Below are the code and all the weights of a small trained network. Each question names an input and a target symbol and asks about switching units off, where a switched-off unit gives its printed mean instead of its output.

import numpy as np


def w(rows, s, z=0):
    codes = np.array(rows[::2]) - 128.0
    scale = np.full(codes.shape[1], s)
    scale[-1] = z or s
    return codes * scale


def f(y):
    return y / 2 * (1 + np.tanh(0.7978845608 * (y + 0.044715 * y**3)))


def softmax(a):
    e = np.exp(a - a.max(-1, keepdims=True))
    return e / e.sum(-1, keepdims=True)


def log_softmax(a):
    a = a - a.max(-1, keepdims=True)
    return a - np.log(np.exp(a).sum(-1, keepdims=True))


def net(x, mask):
    ids = ['αδεζθξτφω'.index(c) for c in x.split()]
    T = len(ids)
    res = E[ids] + P[:T]
    r = res
    for j in range(2):
        rows = slice(3 * j, 3 * j + 3)
        q, k, v = (r @ M[0][rows].T for M in (Q, K, V))
        z = softmax(np.where(np.tri(T) > 0, q @ k.T / 3**0.5, -1e9)) @ v
        o = O[0][rows]
        res = res + np.where(mask[j], z, o[:, -1]) @ o[:, :-1]
    y = f(res @ A[0][:, :-1].T + A[0][:, -1])
    res = res + np.where(mask[2:14], y, B[0][:, -1]) @ B[0][:, :-1]
    return log_softmax(res[-1] @ U[:, :-1].T + U[:, -1])


Q, K, V, O, A, B = {}, {}, {}, {}, {}, {}
E = w([
[130,81,173,167],'α',
[135,99,125,211],'δ',
[88,159,105,161],'ε',
[82,254,127,193],'ζ',
[148,173,48,89],'θ',
[210,154,7,202],'ξ',
[69,218,214,209],'τ',
[165,102,81,121],'φ',
[105,162,133,102],'ω',
],0.0095)
P = w([
[5,47,150,154],'0',
[124,124,72,175],'1',
[168,182,179,92],'2',
[72,96,113,77],'3',
[124,138,63,176],'4',
[173,154,180,97],'5',
[82,96,115,78],'6',
[125,137,64,178],'7',
[166,132,179,104],'8',
[80,95,115,79],'9',
[123,139,62,176],'10',
[157,127,184,111],'11',
[83,95,116,80],'12',
[123,139,61,175],'13',
],0.02)
Q[0] = w([
[120,157,51,101],'H0',
[153,86,146,63],'H0',
[138,107,79,221],'H0',
[151,103,123,3],'H1',
[168,130,147,85],'H1',
[87,97,113,209],'H1',
],0.016)
K[0] = w([
[88,95,36,81],'H0',
[231,170,133,79],'H0',
[99,81,115,206],'H0',
[252,142,81,64],'H1',
[237,99,159,65],'H1',
[48,119,189,138],'H1',
],0.011)
V[0] = w([
[121,133,2,80],'H0',
[78,159,11,169],'H0',
[72,74,163,63],'H0',
[178,100,100,54],'H1',
[157,71,100,86],'H1',
[74,185,94,97],'H1',
],0.0097)
O[0] = w([
[7,145,99,247,106],'H0',
[103,196,180,250,241],'H0',
[114,253,13,15,183],'H0',
[41,200,63,43,3],'H1',
[71,193,3,109,74],'H1',
[48,81,160,216,162],'H1',
],0.0069,0.006)
A[0] = w([
[53,132,116,64,108],'N0',
[52,47,89,76,47],'N1',
[1,99,152,104,150],'N2',
[51,140,88,174,147],'N3',
[117,91,229,42,91],'N4',
[28,55,147,69,50],'N5',
[86,36,130,137,253],'N6',
[156,170,136,13,208],'N7',
[194,113,173,108,130],'N8',
[113,36,41,143,93],'N9',
[192,138,120,167,16],'N10',
[118,112,138,76,120],'N11',
],0.014,0.0056)
B[0] = w([
[169,79,130,207,139],'N0',
[109,71,21,179,143],'N1',
[241,81,184,131,187],'N2',
[85,89,108,117,246],'N3',
[142,183,90,234,200],'N4',
[160,167,8,31,152],'N5',
[118,197,176,70,191],'N6',
[88,141,193,110,179],'N7',
[74,108,94,56,197],'N8',
[46,167,101,81,160],'N9',
[135,83,175,93,185],'N10',
[158,118,159,247,141],'N11',
],0.011,0.012)
U = w([
[97,198,149,47,253],'α',
[199,200,142,111,225],'δ',
[183,142,106,164,239],'ε',
[177,54,186,188,45],'ζ',
[7,102,116,69,87],'θ',
[99,58,97,193,7],'ξ',
[124,75,140,67,177],'τ',
[86,153,67,68,123],'φ',
[134,190,73,103,122],'ω',
],0.014,0.0043)

Each question gives the input, a string of symbols that net reads in full, and the target symbol t.
The units are the heads (3 rows each of Q, K, V and O) and the neurons (one row each of A and B). Each row of codes is followed by its name. A weight is (code - 128) times the scale printed after its matrix; where a second scale follows, it is the last column's (O, A, B and U).
mask holds one flag per unit, heads first, then neurons. A switched-off unit (its flag False) gives its mean, the last column of its rows in O or B, instead of its output. The means were averaged over made-up inputs and are rounded, as every weight is.
A unit's drop is (log p(t) with every unit on - log p(t) with that unit switched off) / (log p(t) with every unit on - log p(t) with every unit switched off).
The circuit of an input: a set's keep is (log p(t) with only the set's units on - log p(t) with every unit switched off) / (log p(t) with every unit on - log p(t) with every unit switched off). Starting from the 12 units with the biggest drops (on a tie, the unit counted first), units are removed one at a time, each time the one whose removal leaves the highest keep (on an exact tie, the one counted first), for as long as the keep stays at least 0.8.
circuit, biggest first: the units of the circuit, biggest drop first
most important unit: the unit with the biggest drop
top k neurons: the k neurons with the biggest drops, biggest first
which heads matter: for each layer, one digit per head in row order, 1 if its drop is at least 0.15 and else 0, layers parted by /
input ζ ξ ε ζ ω ξ ξ ξ ε ε ξ ξ, target ζ: circuit, biggest first -> [H0]
input ξ ξ ω φ ζ δ ζ ξ τ ξ ω, target ξ: circuit, biggest first -> [H0; N6]
input θ ζ τ ξ τ ξ φ, target φ: which heads matter -> 11
input τ ζ ξ ξ θ, target τ: which heads matter -> 11
input δ ξ ξ ξ ξ ζ ζ ξ, target δ: top 4 neurons -> [N3; N8; N10; N1]
input α ω ζ θ τ φ ξ ξ θ ξ ζ, target α: circuit, biggest first -> [H0; N7]
input φ τ ζ ξ ξ ξ ξ τ ξ τ ε, target φ: which heads matter -> 10
input ξ τ τ ξ ξ, target ξ: top 3 neurons -> [N6; N3; N8]
input ω ξ ξ ζ τ τ ξ ξ α, target α: which heads matter -> 01
input α ξ α τ ξ ξ δ ξ α ξ τ φ ε ε, target α: which heads matter -> 10
input ζ φ φ ε ζ ε τ φ, target ζ: which heads matter -> 11
input τ δ ξ τ ε ζ ξ δ τ ω τ ω τ, target δ: which heads matter -> 00
input ζ ζ ξ φ θ ξ ε ξ ξ ε ξ α, target α: top 2 neurons -> [N8; N6]
input τ δ φ ξ φ, target τ: most important unit -> H1
input ξ τ ξ ξ δ ζ ξ φ, target ξ: which heads matter -> 10
input δ ω ζ ξ τ ξ ξ ξ ζ ε ξ ξ τ θ, target δ: circuit, biggest first -> [H0; N3; H1]
input ω ξ ξ ξ τ ζ τ ξ, target ω: which heads matter -> 10
input φ ξ τ ξ τ φ ζ τ ζ ξ θ τ ξ φ, target φ: which heads matter -> 10
input ξ τ ε ω ξ ε ξ ε ξ ξ φ δ ξ ζ, target ξ: circuit, biggest first -> [N6; N3]
input θ ω ξ ζ δ τ ξ ε θ φ φ φ θ ζ, target θ: circuit, biggest first -> [N4; N2]
input ζ τ φ τ ξ φ τ ξ ξ ξ δ, target ζ: circuit, biggest first -> [H1]
input ω φ ξ ζ φ δ, target α: which heads matter -> 01
input θ τ τ ξ ξ ξ ξ ξ δ ω, target ε: top 2 neurons -> [N5; N2]
